Below are the code and all the weights of a small trained network. Each question names an input and a class and asks about switching units off, where a switched-off unit gives its printed mean instead of its output.

import numpy as np


def w(rows, s, z=0):
    codes = np.array(rows[::2]) - 128.0
    scale = np.full(codes.shape[1], s)
    scale[-1] = z or s
    return codes * scale


def f(y):
    return np.maximum(y, 0)


def log_softmax(a):
    a = a - a.max(-1, keepdims=True)
    return a - np.log(np.exp(a).sum(-1, keepdims=True))


def net(x, mask):
    res = np.array(x, float).reshape(1, 7) / 4 @ E
    y = f(res @ A[0][:, :-1].T + A[0][:, -1])
    res = res + np.where(mask, y, B[0][:, -1]) @ B[0][:, :-1]
    return log_softmax(res[-1] @ U[:, :-1].T + U[:, -1])


A, B = {}, {}
E = w([
[149,138,31,114,96,152],'x0',
[118,158,122,209,92,127],'x1',
[69,178,161,69,176,170],'x2',
[143,92,139,97,151,169],'x3',
[105,95,148,156,196,159],'x4',
[79,105,84,183,186,107],'x5',
[109,2,115,112,121,191],'x6',
],0.0099)
A[0] = w([
[18,111,159,176,174,158,130],'n1',
[98,156,143,213,90,2,232],'n2',
[90,6,49,172,116,134,45],'n3',
[117,56,154,83,183,133,129],'n4',
[188,135,240,182,109,179,241],'n5',
[92,58,180,88,159,180,216],'n6',
[100,123,153,106,25,103,252],'n7',
],0.016,0.0014)
B[0] = w([
[78,208,134,108,253,185,227],'n1',
[152,129,173,134,123,12,248],'n2',
[133,39,37,148,76,154,249],'n3',
[175,109,196,159,140,107,207],'n4',
[218,91,137,172,162,150,196],'n5',
[187,159,196,133,138,86,227],'n6',
[110,240,122,132,79,188,187],'n7',
],0.019,0.015)
U = w([
[6,188,101,122,190,116,20],'0',
[170,184,253,177,152,51,220],'1',
[156,51,147,197,161,150,2],'2',
[102,186,121,106,52,187,149],'3',
[148,66,36,223,51,123,153],'4',
[88,124,105,137,56,38,41],'5',
],0.0065,0.0034)

Each question gives the input, the list of numbers given to net, and the class t.
The units are the neurons (one row each of A and B). Each row of codes is followed by its name. A weight is (code - 128) times the scale printed after its matrix; where a second scale follows, it is the last column's (A, B and U).
mask holds one flag per neuron, in row order. A switched-off neuron (its flag False) gives its mean, the last column of its row in B, instead of its output. The means were averaged over made-up inputs and are rounded, as every weight is.
A unit's drop is (log p(t) with every unit on - log p(t) with that unit switched off) / (log p(t) with every unit on - log p(t) with every unit switched off).
The circuit of an input: a set's keep is (log p(t) with only the set's units on - log p(t) with every unit switched off) / (log p(t) with every unit on - log p(t) with every unit switched off). Starting from all 7 units, units are removed one at a time, each time the one whose removal leaves the highest keep (on an exact tie, the one counted first), for as long as the keep stays at least 0.8.
units of the circuit, in order: the units of the circuit, biggest drop first
most important unit: the unit with the biggest drop
k most important neurons: the k neurons with the biggest drops, biggest first
drop of u: that unit's drop, to one decimal
input [2,-7,-2,-2,-5,1,7], class 4: units of the circuit, in order	(n3)
input [2,-4,-7,-3,7,-8,2], class 4: units of the circuit, in order	(n1, n2)
input [3,-6,0,-2,4,7,-4], class 0: units of the circuit, in order	(n6, n5)
input [-3,-7,1,-7,-8,-8,4], class 3: 2 most important neurons	(n7, n2)
input [0,-2,-7,-2,7,6,-5], class 5: 2 most important neurons	(n6, n4)
input [5,-8,8,3,-6,-1,-4], class 0: 3 most important neurons	(n2, n6, n3)
input [-3,4,8,-3,-1,4,6], class 0: 3 most important neurons	(n1, n2, n5)
input [3,-4,-1,0,-4,-3,-4], class 3: 2 most important neurons	(n2, n6)
input [-1,1,7,-5,-3,-6,1], class 3: units of the circuit, in order	(n2, n7)
input [8,-1,6,6,-2,0,-1], class 3: 4 most important neurons	(n2, n3, n1, n4)
input [-1,-1,8,-2,5,6,-2], class 0: 2 most important neurons	(n1, n2)
input [7,-4,-7,-2,6,4,-7], class 5: drop of n5	0.2
input [4,1,1,5,-3,7,6], class 4: drop of n3	2.1
input [-1,8,-4,4,-1,-5,3], class 4: drop of n1	0.1
input [-3,3,0,5,-6,6,6], class 4: most important unit	n3
input [4,3,-1,-3,-3,-3,4], class 4: drop of n1	0.9
